Here is a tiny trained network, its code and every weight. The questions are about switching its units off for an input and a class, where a switched-off unit gives its printed mean instead of its output.

import numpy as np


def w(rows, s, z=0):
    codes = np.array(rows[::2]) - 128.0
    scale = np.full(codes.shape[1], s)
    scale[-1] = z or s
    return codes * scale


def norm(h):
    return h / np.sqrt((h * h).mean(-1, keepdims=True) + 1e-5)


def f(y):
    return np.maximum(y, 0)


def log_softmax(a):
    a = a - a.max(-1, keepdims=True)
    return a - np.log(np.exp(a).sum(-1, keepdims=True))


def net(x, mask):
    res = np.array(x, float).reshape(1, 7) / 4 @ E
    u = 0
    for l in range(3):
        y = f(norm(res) @ A[l][:, :-1].T + A[l][:, -1])
        res = res + np.where(mask[u : u + 6], y, B[l][:, -1]) @ B[l][:, :-1]
        u += 6
    return log_softmax(norm(res)[-1] @ U[:, :-1].T + U[:, -1])


A, B = {}, {}
E = w([
[159,68,151,69,209,80,152,147,134,209],'x0',
[61,38,73,46,137,135,112,167,156,222],'x1',
[247,171,186,72,64,216,169,143,162,140],'x2',
[39,208,68,42,199,136,213,95,132,163],'x3',
[81,133,109,38,76,1,191,56,94,102],'x4',
[198,52,111,85,157,135,112,60,174,72],'x5',
[133,140,196,151,146,199,209,61,151,119],'x6',
],0.0061)
A[0] = w([
[123,169,75,183,180,58,29,116,23,173,135],'L0N1',
[153,124,200,91,40,219,162,84,175,101,194],'L0N2',
[71,119,79,98,185,254,51,179,168,95,170],'L0N3',
[180,86,200,116,127,67,66,169,156,94,131],'L0N4',
[93,186,162,97,141,141,127,180,227,248,226],'L0N5',
[61,70,229,115,154,61,83,148,178,161,2],'L0N6',
],0.0051,0.00073)
B[0] = w([
[150,158,29,211,57,98,68,165,202,199,237],'L0N1',
[67,155,100,169,121,91,96,126,52,160,253],'L0N2',
[65,107,107,117,109,90,197,56,239,159,232],'L0N3',
[67,77,34,153,7,106,165,73,73,134,212],'L0N4',
[48,124,122,30,94,109,39,105,130,2,223],'L0N5',
[124,190,91,82,173,212,171,153,36,150,185],'L0N6',
],0.0061,0.0039)
A[1] = w([
[123,131,132,146,102,173,175,98,112,58,231],'L1N1',
[104,159,102,164,190,79,126,137,144,163,145],'L1N2',
[119,52,92,92,147,188,86,117,183,149,79],'L1N3',
[170,88,149,122,56,127,81,240,79,210,254],'L1N4',
[94,89,119,140,104,84,148,128,123,140,152],'L1N5',
[98,158,164,78,191,145,161,190,108,255,58],'L1N6',
],0.0085,0.0018)
B[1] = w([
[105,145,100,68,177,153,73,147,113,116,216],'L1N1',
[225,99,89,152,60,125,152,149,62,204,197],'L1N2',
[141,175,121,97,107,164,182,204,179,168,215],'L1N3',
[134,131,109,83,121,2,174,124,119,103,253],'L1N4',
[180,171,168,194,119,187,130,160,85,174,215],'L1N5',
[42,100,177,145,31,117,88,98,116,24,186],'L1N6',
],0.0092,0.0059)
A[2] = w([
[98,189,135,30,176,106,194,144,142,66,223],'L2N1',
[61,105,137,47,138,153,156,181,59,90,111],'L2N2',
[16,96,153,124,98,143,111,216,154,175,67],'L2N3',
[189,218,254,37,174,136,214,87,4,133,252],'L2N4',
[36,155,99,124,179,105,95,151,65,222,105],'L2N5',
[121,215,154,170,56,147,160,148,148,122,181],'L2N6',
],0.0064,0.0016)
B[2] = w([
[165,68,165,63,118,80,184,77,193,61,249],'L2N1',
[178,146,213,69,107,136,83,81,107,10,217],'L2N2',
[1,28,160,128,252,233,92,86,67,106,217],'L2N3',
[184,187,178,225,242,87,171,143,135,172,255],'L2N4',
[177,43,73,178,124,136,124,122,74,159,213],'L2N5',
[190,112,202,133,223,162,56,89,163,153,234],'L2N6',
],0.0074,0.0052)
U = w([
[169,169,151,208,189,187,89,161,150,149,144],'0',
[83,85,142,45,141,162,177,146,231,119,11],'1',
[56,72,144,118,165,200,48,62,57,69,162],'2',
[140,59,18,153,135,71,177,153,76,244,221],'3',
[189,171,168,73,182,64,191,74,122,55,132],'4',
[192,115,96,170,7,72,69,165,104,72,38],'5',
],0.012,0.0012)

Each question gives the input, the list of numbers given to net, and the class t.
The units are the neurons (one row each of A and B). Each row of codes is followed by its name. A weight is (code - 128) times the scale printed after its matrix; where a second scale follows, it is the last column's (A, B and U).
mask holds one flag per neuron, layer by layer. A switched-off neuron (its flag False) gives its mean, the last column of its row in B, instead of its output. The means were averaged over made-up inputs and are rounded, as every weight is.
A unit's drop is (log p(t) with every unit on - log p(t) with that unit switched off) / (log p(t) with every unit on - log p(t) with every unit switched off).
The circuit of an input: a set's keep is (log p(t) with only the set's units on - log p(t) with every unit switched off) / (log p(t) with every unit on - log p(t) with every unit switched off). Starting from the 12 units with the biggest drops (on a tie, the unit counted first), units are removed one at a time, each time the one whose removal leaves the highest keep (on an exact tie, the one counted first), for as long as the keep stays at least 0.8.
units of the circuit, in order: the units of the circuit, biggest drop first
unit that matters most: the unit with the biggest drop
top k neurons: the k neurons with the biggest drops, biggest first
top k neurons in layer l: the k neurons of layer l with the biggest drops, biggest first
drop of u: that unit's drop, to one decimal
input [1,7,4,1,-3,-4,-6], class 1: unit that matters most : L1N3
input [5,8,-2,-8,-6,6,6], class 1: top 3 neurons in layer 2 : (L2N5; L2N4; L2N3)
input [-3,3,0,7,1,0,7], class 2: units of the circuit, in order : (L1N4; L1N6)
input [-3,3,2,1,6,-8,5], class 2: units of the circuit, in order : (L1N4; L2N3)
input [8,3,7,7,-6,-1,2], class 2: top 4 neurons : (L1N6; L2N3; L1N4; L2N2)
input [-2,8,4,-6,-6,-8,1], class 1: top 2 neurons : (L1N4; L1N3)
input [-8,-2,4,-2,5,-5,4], class 0: units of the circuit, in order : (L1N4; L2N6)
input [5,-4,-8,-7,8,8,-1], class 3: units of the circuit, in order : (L2N2; L2N1)
input [3,-1,-3,4,2,-5,1], class 2: top 2 neurons : (L1N6; L1N4)
input [7,5,-5,-1,8,-8,-2], class 5: top 2 neurons in layer 2 : (L2N2; L2N4)
input [7,-7,-2,5,0,2,0], class 3: top 2 neurons : (L1N2; L2N2)
input [5,-8,-1,-7,1,-8,-1], class 3: units of the circuit, in order : (L2N2; L1N6)
input [2,-1,-1,-2,4,3,-2], class 3: units of the circuit, in order : (L2N2; L0N5)
input [-4,-8,4,8,-2,-6,-8], class 0: top 2 neurons : (L1N4; L2N6)
input [-3,-2,2,3,-3,6,-2], class 1: unit that matters most : L0N3
input [5,-4,-7,-8,8,3,6], class 3: top 3 neurons : (L2N2; L0N4; L2N1)
input [0,8,-7,5,6,-8,-4], class 2: top 3 neurons : (L1N6; L2N3; L2N2)
input [-2,-2,-5,7,-1,8,4], class 1: top 3 neurons : (L1N4; L0N2; L1N5)
input [-7,1,7,8,-5,-2,-1], class 2: top 2 neurons in layer 1 : (L1N4; L1N3)
input [6,-3,0,-4,3,1,-5], class 3: units of the circuit, in order : (L2N2)
input [0,6,0,6,-2,-7,-6], class 2: top 2 neurons : (L2N3; L1N6)
input [-5,6,6,-6,-7,-6,-8], class 3: top 4 neurons in layer 1 : (L1N4; L1N6; L1N1; L1N3)
input [-6,7,8,5,-1,3,8], class 2: top 2 neurons in layer 1 : (L1N4; L1N1)
input [-6,6,4,-4,-6,0,1], class 1: top 2 neurons : (L1N3; L1N4)
input [-2,8,2,6,2,-3,-2], class 2: top 2 neurons in layer 1 : (L1N4; L1N6)
input [7,8,8,-7,-3,-7,1], class 4: drop of L1N4 : 1.5
input [-1,-1,-8,-4,-7,-7,3], class 3: unit that matters most : L1N2
input [1,-6,-1,-7,1,-3,8], class 0: drop of L2N2 : 0.1
input [5,1,-3,7,-4,-1,-1], class 2: drop of L1N6 : 0.7
